Below are the code and all the weights of a small trained network. Each question names an input and a target symbol and asks about switching units off, where a switched-off unit gives its printed mean instead of its output.

import numpy as np


def w(rows, s, z=0):
    codes = np.array(rows[::2]) - 128.0
    scale = np.full(codes.shape[1], s)
    scale[-1] = z or s
    return codes * scale


def f(y):
    return np.maximum(y, 0)


def softmax(a):
    e = np.exp(a - a.max(-1, keepdims=True))
    return e / e.sum(-1, keepdims=True)


def log_softmax(a):
    a = a - a.max(-1, keepdims=True)
    return a - np.log(np.exp(a).sum(-1, keepdims=True))


def net(x, mask):
    ids = ['ΘΛΞΠΦΨΩαβγδζημσ'.index(c) for c in x.split()]
    T = len(ids)
    res = E[ids] + P[:T]
    u = 0
    for l in range(2):
        r = res
        for j in range(3):
            rows = slice(3 * j, 3 * j + 3)
            q, k, v = (r @ M[l][rows].T for M in (Q, K, V))
            z = softmax(np.where(np.tri(T) > 0, q @ k.T / 3**0.5, -1e9)) @ v
            o = O[l][rows]
            res = res + np.where(mask[u + j], z, o[:, -1]) @ o[:, :-1]
        u += 3
        y = f(res @ A[l][:, :-1].T + A[l][:, -1])
        res = res + np.where(mask[u : u + 8], y, B[l][:, -1]) @ B[l][:, :-1]
        u += 8
    return log_softmax(res[-1] @ U[:, :-1].T + U[:, -1])


Q, K, V, O, A, B = {}, {}, {}, {}, {}, {}
E = w([
[142,201,61],'Θ',
[130,214,91],'Λ',
[118,221,121],'Ξ',
[56,203,168],'Π',
[68,142,113],'Φ',
[42,82,138],'Ψ',
[105,112,88],'Ω',
[162,235,174],'α',
[42,124,126],'β',
[112,186,254],'γ',
[163,140,93],'δ',
[75,143,116],'ζ',
[126,84,64],'η',
[246,141,72],'μ',
[219,74,134],'σ',
],0.0069)
P = w([
[203,87,157],'0',
[50,253,36],'1',
[211,80,161],'2',
[85,238,75],'3',
[216,80,163],'4',
[89,232,99],'5',
[213,81,162],'6',
[88,228,115],'7',
[212,81,161],'8',
[88,226,125],'9',
[215,81,162],'10',
],0.0061)
Q[0] = w([
[63,189,22],'L0H0',
[99,9,85],'L0H0',
[203,44,195],'L0H0',
[191,243,139],'L0H1',
[166,208,131],'L0H1',
[172,208,77],'L0H1',
[98,95,208],'L0H2',
[62,149,255],'L0H2',
[105,162,225],'L0H2',
],0.0062)
K[0] = w([
[28,254,39],'L0H0',
[69,114,210],'L0H0',
[163,40,233],'L0H0',
[227,78,220],'L0H1',
[214,66,198],'L0H1',
[229,35,154],'L0H1',
[89,40,174],'L0H2',
[56,119,230],'L0H2',
[96,151,214],'L0H2',
],0.006)
V[0] = w([
[191,45,134],'L0H0',
[66,201,2],'L0H0',
[164,79,111],'L0H0',
[176,119,240],'L0H1',
[159,67,116],'L0H1',
[148,175,166],'L0H1',
[175,123,218],'L0H2',
[78,172,133],'L0H2',
[87,145,58],'L0H2',
],0.0045)
O[0] = w([
[202,131,220,110],'L0H0',
[2,191,85,75],'L0H0',
[164,130,201,106],'L0H0',
[215,182,130,254],'L0H1',
[73,211,146,115],'L0H1',
[191,106,135,201],'L0H1',
[224,164,164,213],'L0H2',
[147,144,69,138],'L0H2',
[50,100,73,71],'L0H2',
],0.0038,0.0015)
A[0] = w([
[198,30,71,159],'L0N0',
[12,81,64,131],'L0N1',
[152,2,159,162],'L0N2',
[243,24,24,173],'L0N3',
[54,225,127,227],'L0N4',
[245,84,14,180],'L0N5',
[207,154,241,252],'L0N6',
[141,24,172,172],'L0N7',
],0.0065,0.0033)
B[0] = w([
[53,25,52,159],'L0N0',
[239,162,125,141],'L0N1',
[12,9,197,163],'L0N2',
[99,32,3,175],'L0N3',
[35,209,56,192],'L0N4',
[153,79,10,176],'L0N5',
[249,211,183,254],'L0N6',
[126,57,229,163],'L0N7',
],0.006,0.0074)
Q[1] = w([
[189,134,202],'L1H0',
[220,118,149],'L1H0',
[187,113,219],'L1H0',
[119,129,245],'L1H1',
[168,120,55],'L1H1',
[165,197,2],'L1H1',
[214,193,113],'L1H2',
[62,39,48],'L1H2',
[212,214,173],'L1H2',
],0.0065)
K[1] = w([
[21,241,70],'L1H0',
[74,229,178],'L1H0',
[25,247,44],'L1H0',
[193,238,246],'L1H1',
[144,119,49],'L1H1',
[93,31,21],'L1H1',
[144,244,124],'L1H2',
[35,29,3],'L1H2',
[190,242,206],'L1H2',
],0.0055)
V[1] = w([
[142,58,140],'L1H0',
[84,168,86],'L1H0',
[191,116,115],'L1H0',
[174,148,206],'L1H1',
[168,95,45],'L1H1',
[110,158,255],'L1H1',
[213,55,117],'L1H2',
[204,203,168],'L1H2',
[203,225,166],'L1H2',
],0.0068)
O[1] = w([
[134,67,88,100],'L1H0',
[193,183,152,128],'L1H0',
[55,115,60,160],'L1H0',
[140,126,227,172],'L1H1',
[174,165,27,171],'L1H1',
[109,113,243,108],'L1H1',
[253,82,142,212],'L1H2',
[156,235,109,253],'L1H2',
[136,250,111,254],'L1H2',
],0.0051,0.0054)
A[1] = w([
[142,37,229,249],'L1N0',
[142,106,54,253],'L1N1',
[105,2,48,3],'L1N2',
[228,117,195,184],'L1N3',
[100,143,34,237],'L1N4',
[210,167,72,100],'L1N5',
[80,146,187,167],'L1N6',
[206,167,115,252],'L1N7',
],0.0072,0.0054)
B[1] = w([
[1,38,231,207],'L1N0',
[11,230,99,213],'L1N1',
[242,29,31,184],'L1N2',
[210,42,233,235],'L1N3',
[26,101,39,219],'L1N4',
[238,179,115,197],'L1N5',
[53,206,93,164],'L1N6',
[142,242,175,249],'L1N7',
],0.0061,0.013)
U = w([
[24,183,47,187],'Θ',
[84,201,78,214],'Λ',
[133,196,107,177],'Ξ',
[117,191,149,175],'Π',
[63,109,146,183],'Φ',
[23,71,182,149],'Ψ',
[95,76,101,231],'Ω',
[254,149,119,11],'α',
[16,97,175,209],'β',
[123,123,230,45],'γ',
[168,111,83,151],'δ',
[73,109,146,194],'ζ',
[107,63,72,112],'η',
[236,120,38,2],'μ',
[225,33,144,39],'σ',
],0.0059,0.0053)

Each question gives the input, a string of symbols that net reads in full, and the target symbol t.
The units are the heads (3 rows each of Q, K, V and O) and the neurons (one row each of A and B). Each row of codes is followed by its name. A weight is (code - 128) times the scale printed after its matrix; where a second scale follows, it is the last column's (O, A, B and U).
mask holds one flag per unit, layer by layer, with each layer's heads first. A switched-off unit (its flag False) gives its mean, the last column of its rows in O or B, instead of its output. The means were averaged over made-up inputs and are rounded, as every weight is.
A unit's drop is (log p(t) with every unit on - log p(t) with that unit switched off) / (log p(t) with every unit on - log p(t) with every unit switched off).
most important unit: the unit with the biggest drop
top k neurons: the k neurons with the biggest drops, biggest first
k most important neurons of layer l: the k neurons of layer l with the biggest drops, biggest first
heads that matter: for each layer, one digit per head in row order, 1 if its drop is at least 0.15 and else 0, layers parted by /
drop when u is switched off: that unit's drop, to one decimal
input γ β γ γ Λ γ γ Ξ, target Θ: top 4 neurons : L0N4, L0N6, L1N4, L1N3
input Ξ β Θ γ β ζ η Ω η μ, target Θ: most important neuron of layer 0 : L0N6
input γ β γ γ γ σ, target Θ: 4 most important neurons of layer 1 : L1N3, L1N4, L1N1, L1N2
input α μ η σ α Θ α γ γ γ σ, target σ: top 2 neurons : L1N2, L0N2
input σ Ξ Ω μ γ γ Ψ, target Ψ: top 2 neurons : L1N0, L0N2
input γ γ η, target η: top 3 neurons : L0N3, L1N2, L0N2
input β Ξ σ Ω γ γ α, target α: 2 most important neurons of layer 0 : L0N6, L0N4
input σ Ω σ γ μ α, target Θ: top 2 neurons : L0N4, L1N4
input γ η η δ, target Θ: top 2 neurons : L0N6, L1N4
input α γ γ σ σ σ σ α Ω β, target Θ: 2 most important neurons of layer 1 : L1N3, L1N4
input γ γ μ, target μ: 3 most important neurons of layer 0 : L0N3, L0N5, L0N0
input γ β σ, target σ: top 4 neurons : L0N3, L0N2, L0N5, L0N0
input γ γ γ σ η γ α Π η σ, target Λ: 2 most important neurons of layer 0 : L0N3, L0N5
input α Θ γ Π γ β γ Λ, target Θ: heads that matter : 100 / 000
input α Ψ σ γ, target Θ: top 3 neurons : L0N4, L1N3, L0N7
input γ β Ξ γ Ω γ Λ ζ, target Θ: top 2 neurons : L0N6, L0N4
input γ σ γ σ γ σ μ, target μ: top neuron : L1N2
input η β Ξ ζ Ψ, target Ψ: heads that matter : 000 / 001
input Ξ ζ α γ γ σ, target Θ: top 2 neurons : L0N6, L1N3
input γ Ω α γ γ η, target Θ: most important unit : L0N6
input Ω Ω Ξ Π, target Θ: 2 most important neurons of layer 0 : L0N4, L0N6
input γ Π α Ψ, target Θ: top 2 neurons : L0N6, L0N4
input γ Ω Ω γ α Ξ γ δ γ Ω β, target β: top 2 neurons : L0N6, L1N0
input γ γ γ γ Θ Ω, target Θ: drop when L0N6 is switched off : 0.2
input γ σ γ γ σ α γ δ η Ψ, target Θ: drop when L0N7 is switched off : 0.2
input Ψ σ Λ Ω μ η γ β, target Θ: drop when L1N3 is switched off : 0.1
input γ Ω γ γ α, target α: drop when L0N6 is switched off : 0.2
